Below is a small trained network, with its code and all its weights. Each question gives an input and a class and asks what happens when units are switched off, that is, made to give their printed mean instead of their output.

import numpy as np


def w(rows, s, z=0):
    codes = np.array(rows[::2]) - 128.0
    scale = np.full(codes.shape[1], s)
    scale[-1] = z or s
    return codes * scale


def f(y):
    return np.maximum(y, 0)


def log_softmax(a):
    a = a - a.max(-1, keepdims=True)
    return a - np.log(np.exp(a).sum(-1, keepdims=True))


def net(x, mask):
    res = np.array(x, float).reshape(1, 6) / 4 @ E
    y = f(res @ A[0][:, :-1].T + A[0][:, -1])
    res = res + np.where(mask, y, B[0][:, -1]) @ B[0][:, :-1]
    return log_softmax(res[-1] @ U[:, :-1].T + U[:, -1])


A, B = {}, {}
E = w([
[135,126,42,162,71,101,248,107],'x0',
[74,204,173,95,63,77,104,66],'x1',
[123,130,144,140,134,128,139,128],'x2',
[34,188,93,89,145,218,161,143],'x3',
[137,127,125,109,136,126,130,114],'x4',
[144,153,129,130,132,126,127,135],'x5',
],0.015)
A[0] = w([
[109,107,179,99,186,152,36,132,254],'N0',
[173,70,103,138,87,47,185,141,153],'N1',
[130,166,73,130,6,98,167,80,141],'N2',
[100,106,146,141,174,198,179,171,144],'N3',
[127,124,191,128,72,48,112,95,180],'N4',
[151,142,75,164,121,128,178,146,153],'N5',
[29,198,109,95,133,168,121,140,152],'N6',
[155,115,44,160,169,163,199,78,166],'N7',
[109,204,183,127,59,60,55,55,197],'N8',
[148,174,109,111,211,192,92,125,164],'N9',
[143,134,31,150,155,174,133,220,183],'N10',
[224,45,138,183,151,99,62,153,252],'N11',
[154,100,145,142,214,180,78,165,186],'N12',
[45,197,101,90,84,110,188,105,145],'N13',
[78,135,151,105,101,119,13,97,149],'N14',
],0.012,0.0082)
B[0] = w([
[82,169,170,16,189,172,119,234,241],'N0',
[198,108,161,228,133,91,147,136,204],'N1',
[161,115,117,151,30,62,189,72,218],'N2',
[123,55,89,45,108,160,71,121,173],'N3',
[207,174,202,203,97,167,142,98,208],'N4',
[171,69,124,175,151,113,68,74,178],'N5',
[77,197,53,84,184,170,130,109,211],'N6',
[184,25,97,170,195,127,69,85,194],'N7',
[165,196,200,168,90,142,87,57,251],'N8',
[78,98,113,69,124,119,70,176,186],'N9',
[81,25,102,84,216,123,63,111,190],'N10',
[226,114,206,87,156,41,186,211,244],'N11',
[116,126,93,24,84,100,164,214,207],'N12',
[55,144,43,103,110,107,183,2,216],'N13',
[157,179,223,117,160,213,124,58,212],'N14',
],0.0082,0.024)
U = w([
[161,107,189,49,120,72,177,178,254],'0',
[194,75,135,175,171,103,168,140,135],'1',
[186,166,225,115,121,177,94,100,201],'2',
[166,125,174,153,33,101,174,88,32],'3',
[88,121,84,67,163,190,120,197,153],'4',
[127,55,117,107,145,183,63,33,96],'5',
[61,230,131,100,130,225,111,103,7],'6',
[108,195,39,117,112,114,253,84,123],'7',
],0.011,0.0034)

Each question gives the input, the list of numbers given to net, and the class t.
The units are the neurons (one row each of A and B). Each row of codes is followed by its name. A weight is (code - 128) times the scale printed after its matrix; where a second scale follows, it is the last column's (A, B and U).
mask holds one flag per neuron, in row order. A switched-off neuron (its flag False) gives its mean, the last column of its row in B, instead of its output. The means were averaged over made-up inputs and are rounded, as every weight is.
A unit's drop is (log p(t) with every unit on - log p(t) with that unit switched off) / (log p(t) with every unit on - log p(t) with every unit switched off).
unit that matters most: the unit with the biggest drop
k most important neurons: the k neurons with the biggest drops, biggest first
drop when u is switched off: that unit's drop, to one decimal
input [5,0,-5,5,3,0], class 5: unit that matters most	N7
input [1,1,2,-3,0,6], class 3: 2 most important neurons	N0, N14
input [5,5,-5,1,4,0], class 7: 2 most important neurons	N13, N11
input [1,-2,-5,3,5,6], class 5: 2 most important neurons	N0, N11
input [1,-8,1,2,2,-6], class 5: 4 most important neurons	N7, N0, N10, N3
input [1,-4,-5,4,6,7], class 5: 4 most important neurons	N0, N7, N11, N10
input [2,-7,-5,1,-5,-3], class 5: 2 most important neurons	N10, N3
input [1,5,-6,-6,-8,-8], class 3: 2 most important neurons	N0, N2
input [6,1,7,-4,5,6], class 3: 2 most important neurons	N2, N10
input [-5,-7,-6,1,7,-1], class 4: 2 most important neurons	N2, N10
input [1,6,3,0,1,-4], class 3: 3 most important neurons	N0, N2, N8
input [1,4,-6,-4,-7,4], class 3: 2 most important neurons	N0, N2
input [6,-3,0,0,7,-7], class 1: drop when N13 is switched off	0.1
input [3,-5,5,0,5,1], class 1: unit that matters most	N13
input [2,4,8,8,5,8], class 7: drop when N13 is switched off	0.2
input [-8,3,5,3,4,0], class 6: drop when N13 is switched off	0.0
input [-8,0,6,4,1,1], class 4: drop when N12 is switched off	0.2
